Below is a small trained network, with its code and all its weights. Each question gives an input and a class and asks what happens when units are switched off, that is, made to give their printed mean instead of their output.

import numpy as np


def w(rows, s, z=0):
    codes = np.array(rows[::2]) - 128.0
    scale = np.full(codes.shape[1], s)
    scale[-1] = z or s
    return codes * scale


def norm(h):
    return h / np.sqrt((h * h).mean(-1, keepdims=True) + 1e-5)


def f(y):
    return y / 2 * (1 + np.tanh(0.7978845608 * (y + 0.044715 * y**3)))


def log_softmax(a):
    a = a - a.max(-1, keepdims=True)
    return a - np.log(np.exp(a).sum(-1, keepdims=True))


def net(x, mask):
    res = np.array(x, float).reshape(1, 5) / 4 @ E
    u = 0
    for l in range(4):
        y = f(norm(res) @ A[l][:, :-1].T + A[l][:, -1])
        res = res + np.where(mask[u : u + 6], y, B[l][:, -1]) @ B[l][:, :-1]
        u += 6
    return log_softmax(norm(res)[-1] @ U[:, :-1].T + U[:, -1])


A, B = {}, {}
E = w([
[174,168,253],'x0',
[207,63,167],'x1',
[141,139,127],'x2',
[153,163,109],'x3',
[95,94,134],'x4',
],0.0063)
A[0] = w([
[63,202,127,8],'L0N1',
[112,103,99,114],'L0N2',
[148,164,50,194],'L0N3',
[125,45,142,235],'L0N4',
[247,79,104,55],'L0N5',
[171,97,142,34],'L0N6',
],0.014,0.0016)
B[0] = w([
[97,198,155,210],'L0N1',
[127,79,104,165],'L0N2',
[118,78,118,227],'L0N3',
[135,140,203,221],'L0N4',
[151,108,252,254],'L0N5',
[156,201,135,161],'L0N6',
],0.013,0.0047)
A[1] = w([
[118,116,80,101],'L1N1',
[254,139,97,5],'L1N2',
[102,171,56,148],'L1N3',
[103,131,150,97],'L1N4',
[110,29,112,128],'L1N5',
[128,62,235,86],'L1N6',
],0.0097,0.0024)
B[1] = w([
[179,176,172,128],'L1N1',
[148,198,103,119],'L1N2',
[76,134,160,157],'L1N3',
[171,165,159,138],'L1N4',
[167,1,121,173],'L1N5',
[113,170,79,253],'L1N6',
],0.0087,0.0056)
A[2] = w([
[211,118,154,38],'L2N1',
[238,97,5,190],'L2N2',
[195,122,169,240],'L2N3',
[75,16,74,154],'L2N4',
[231,88,1,212],'L2N5',
[138,223,219,1],'L2N6',
],0.009,0.0009)
B[2] = w([
[174,146,245,156],'L2N1',
[254,3,77,138],'L2N2',
[8,91,199,180],'L2N3',
[169,236,124,198],'L2N4',
[174,38,44,145],'L2N5',
[222,95,25,254],'L2N6',
],0.0061,0.0064)
A[3] = w([
[212,153,116,188],'L3N1',
[140,206,234,66],'L3N2',
[251,255,131,11],'L3N3',
[79,101,145,118],'L3N4',
[191,63,157,247],'L3N5',
[60,187,53,42],'L3N6',
],0.0081,0.0013)
B[3] = w([
[56,14,109,172],'L3N1',
[56,109,7,254],'L3N2',
[159,1,66,231],'L3N3',
[220,115,125,128],'L3N4',
[53,177,29,211],'L3N5',
[229,215,135,179],'L3N6',
],0.0066,0.0047)
U = w([
[103,255,223,254],'0',
[125,89,99,2],'1',
],0.0087,0.0023)

Each question gives the input, the list of numbers given to net, and the class t.
The units are the neurons (one row each of A and B). Each row of codes is followed by its name. A weight is (code - 128) times the scale printed after its matrix; where a second scale follows, it is the last column's (A, B and U).
mask holds one flag per neuron, layer by layer. A switched-off neuron (its flag False) gives its mean, the last column of its row in B, instead of its output. The means were averaged over made-up inputs and are rounded, as every weight is.
A unit's drop is (log p(t) with every unit on - log p(t) with that unit switched off) / (log p(t) with every unit on - log p(t) with every unit switched off).
The circuit of an input: a set's keep is (log p(t) with only the set's units on - log p(t) with every unit switched off) / (log p(t) with every unit on - log p(t) with every unit switched off). Starting from the 12 units with the biggest drops (on a tie, the unit counted first), units are removed one at a time, each time the one whose removal leaves the highest keep (on an exact tie, the one counted first), for as long as the keep stays at least 0.8.
circuit, biggest first: the units of the circuit, biggest drop first
unit that matters most: the unit with the biggest drop
top k neurons: the k neurons with the biggest drops, biggest first
top k neurons in layer l: the k neurons of layer l with the biggest drops, biggest first
drop when u is switched off: that unit's drop, to one decimal
input [6,3,-8,0,-2], class 1: unit that matters most	L2N6
input [-7,7,-4,8,2], class 0: top 3 neurons	[L0N5; L0N4; L2N6]
input [7,4,-4,1,-6], class 1: top 2 neurons	[L3N3; L2N6]
input [-4,-4,1,-3,-6], class 0: top 2 neurons in layer 2	[L2N4; L2N6]
input [7,-5,-5,4,8], class 1: circuit, biggest first	[L2N6; L3N2]
input [1,4,-8,0,3], class 0: top 2 neurons	[L0N4; L0N5]
input [0,2,-7,5,6], class 0: top 4 neurons	[L0N4; L2N3; L0N5; L2N4]
input [8,-6,-3,-1,4], class 1: top 3 neurons in layer 1	[L1N6; L1N3; L1N4]
input [5,-4,3,-5,7], class 1: top 4 neurons	[L0N3; L2N3; L2N6; L1N4]
input [8,1,5,-2,8], class 1: top 2 neurons	[L0N5; L2N6]
input [-2,2,-6,1,6], class 0: top 4 neurons in layer 0	[L0N4; L0N3; L0N1; L0N2]
input [6,3,-7,-1,3], class 1: top 2 neurons in layer 1	[L1N6; L1N5]
input [-2,-4,-5,6,0], class 0: drop when L0N1 is switched off	0.8
input [-6,8,1,2,-8], class 0: circuit, biggest first	[L0N5]
input [8,2,0,3,-3], class 1: drop when L2N2 is switched off	0.0
input [-6,-8,-8,1,2], class 0: drop when L3N6 is switched off	0.1
